Below are the code and all the weights of a small trained network. Each question names an input and a class and asks about switching units off, where a switched-off unit gives its printed mean instead of its output.

import numpy as np


def w(rows, s, z=0):
    codes = np.array(rows[::2]) - 128.0
    scale = np.full(codes.shape[1], s)
    scale[-1] = z or s
    return codes * scale


def f(y):
    return np.maximum(y, 0)


def log_softmax(a):
    a = a - a.max(-1, keepdims=True)
    return a - np.log(np.exp(a).sum(-1, keepdims=True))


def net(x, mask):
    res = np.array(x, float).reshape(1, 6) / 4 @ E
    y = f(res @ A[0][:, :-1].T + A[0][:, -1])
    res = res + np.where(mask, y, B[0][:, -1]) @ B[0][:, :-1]
    return log_softmax(res[-1] @ U[:, :-1].T + U[:, -1])


A, B = {}, {}
E = w([
[127,129,135,118,120,135],'x0',
[49,237,227,196,127,107],'x1',
[128,132,131,122,125,130],'x2',
[131,132,126,135,132,125],'x3',
[172,140,74,174,33,9],'x4',
[2,71,79,159,156,103],'x5',
],0.0066)
A[0] = w([
[161,144,92,180,63,43,117],'n1',
[89,204,182,193,103,120,116],'n2',
[172,11,51,32,102,151,66],'n3',
[148,142,70,176,51,45,61],'n4',
[220,43,67,80,136,134,62],'n5',
[25,77,86,158,155,119,192],'n6',
[254,189,160,86,92,160,219],'n7',
[200,160,169,84,111,155,174],'n8',
[85,61,67,127,140,117,153],'n9',
[141,141,109,143,43,88,254],'n10',
],0.007,0.00091)
B[0] = w([
[84,73,96,2,222,224,235],'n1',
[115,200,203,57,235,48,243],'n2',
[105,234,216,77,178,39,254],'n3',
[75,103,87,48,198,221,238],'n4',
[83,216,189,110,143,44,230],'n5',
[91,237,65,199,49,183,229],'n6',
[72,195,11,170,93,116,233],'n7',
[69,187,9,186,67,165,196],'n8',
[145,224,103,152,88,82,204],'n9',
[72,72,67,94,217,182,213],'n10',
],0.0048,0.0052)
U = w([
[120,133,117,120,151,118,211],'0',
[121,171,193,90,178,16,56],'1',
[128,115,103,134,136,151,200],'2',
[105,76,99,52,193,251,96],'3',
[116,175,46,192,35,137,86],'4',
[129,99,118,146,139,121,169],'5',
[195,2,169,208,71,106,1],'6',
],0.0073,0.0044)

Each question gives the input, the list of numbers given to net, and the class t.
The units are the neurons (one row each of A and B). Each row of codes is followed by its name. A weight is (code - 128) times the scale printed after its matrix; where a second scale follows, it is the last column's (A, B and U).
mask holds one flag per neuron, in row order. A switched-off neuron (its flag False) gives its mean, the last column of its row in B, instead of its output. The means were averaged over made-up inputs and are rounded, as every weight is.
A unit's drop is (log p(t) with every unit on - log p(t) with that unit switched off) / (log p(t) with every unit on - log p(t) with every unit switched off).
The circuit of an input: a set's keep is (log p(t) with only the set's units on - log p(t) with every unit switched off) / (log p(t) with every unit on - log p(t) with every unit switched off). Starting from all 10 units, units are removed one at a time, each time the one whose removal leaves the highest keep (on an exact tie, the one counted first), for as long as the keep stays at least 0.8.
circuit, biggest first: the units of the circuit, biggest drop first
unit that matters most: the unit with the biggest drop
top k neurons: the k neurons with the biggest drops, biggest first
drop when u is switched off: that unit's drop, to one decimal
input [6,5,4,-6,-2,7], class 4: unit that matters most	n6
input [2,-5,4,-4,-4,-8], class 4: top 2 neurons	[n7 n8]
input [-5,5,-6,-5,-5,-7], class 4: circuit, biggest first	[n8 n7]
input [3,3,2,-3,-3,-8], class 4: circuit, biggest first	[n7 n8]
input [-7,-3,-5,-5,2,8], class 4: top 3 neurons	[n6 n9 n2]
input [-4,3,2,0,8,-2], class 3: circuit, biggest first	[n1 n4 n10]
input [3,1,1,-2,-2,-6], class 4: circuit, biggest first	[n7 n8 n1]
input [8,-7,5,4,0,8], class 4: circuit, biggest first	[n6 n9]
input [-6,-4,7,4,1,-8], class 4: top 3 neurons	[n7 n8 n2]
input [2,-8,0,5,3,4], class 1: circuit, biggest first	[n3 n5]
input [-1,3,1,-4,-2,-7], class 4: circuit, biggest first	[n7 n8]
input [-4,-7,2,2,3,-4], class 1: top 3 neurons	[n3 n5 n6]
input [-5,-7,-6,-6,-1,-8], class 4: top 4 neurons	[n7 n8 n2 n1]
input [-6,-2,-3,-3,7,7], class 3: drop when n1 is switched off	0.5
input [7,-8,8,-4,3,-5], class 1: drop when n3 is switched off	0.9
input [2,-2,-2,-4,6,-4], class 3: drop when n7 is switched off	-0.1
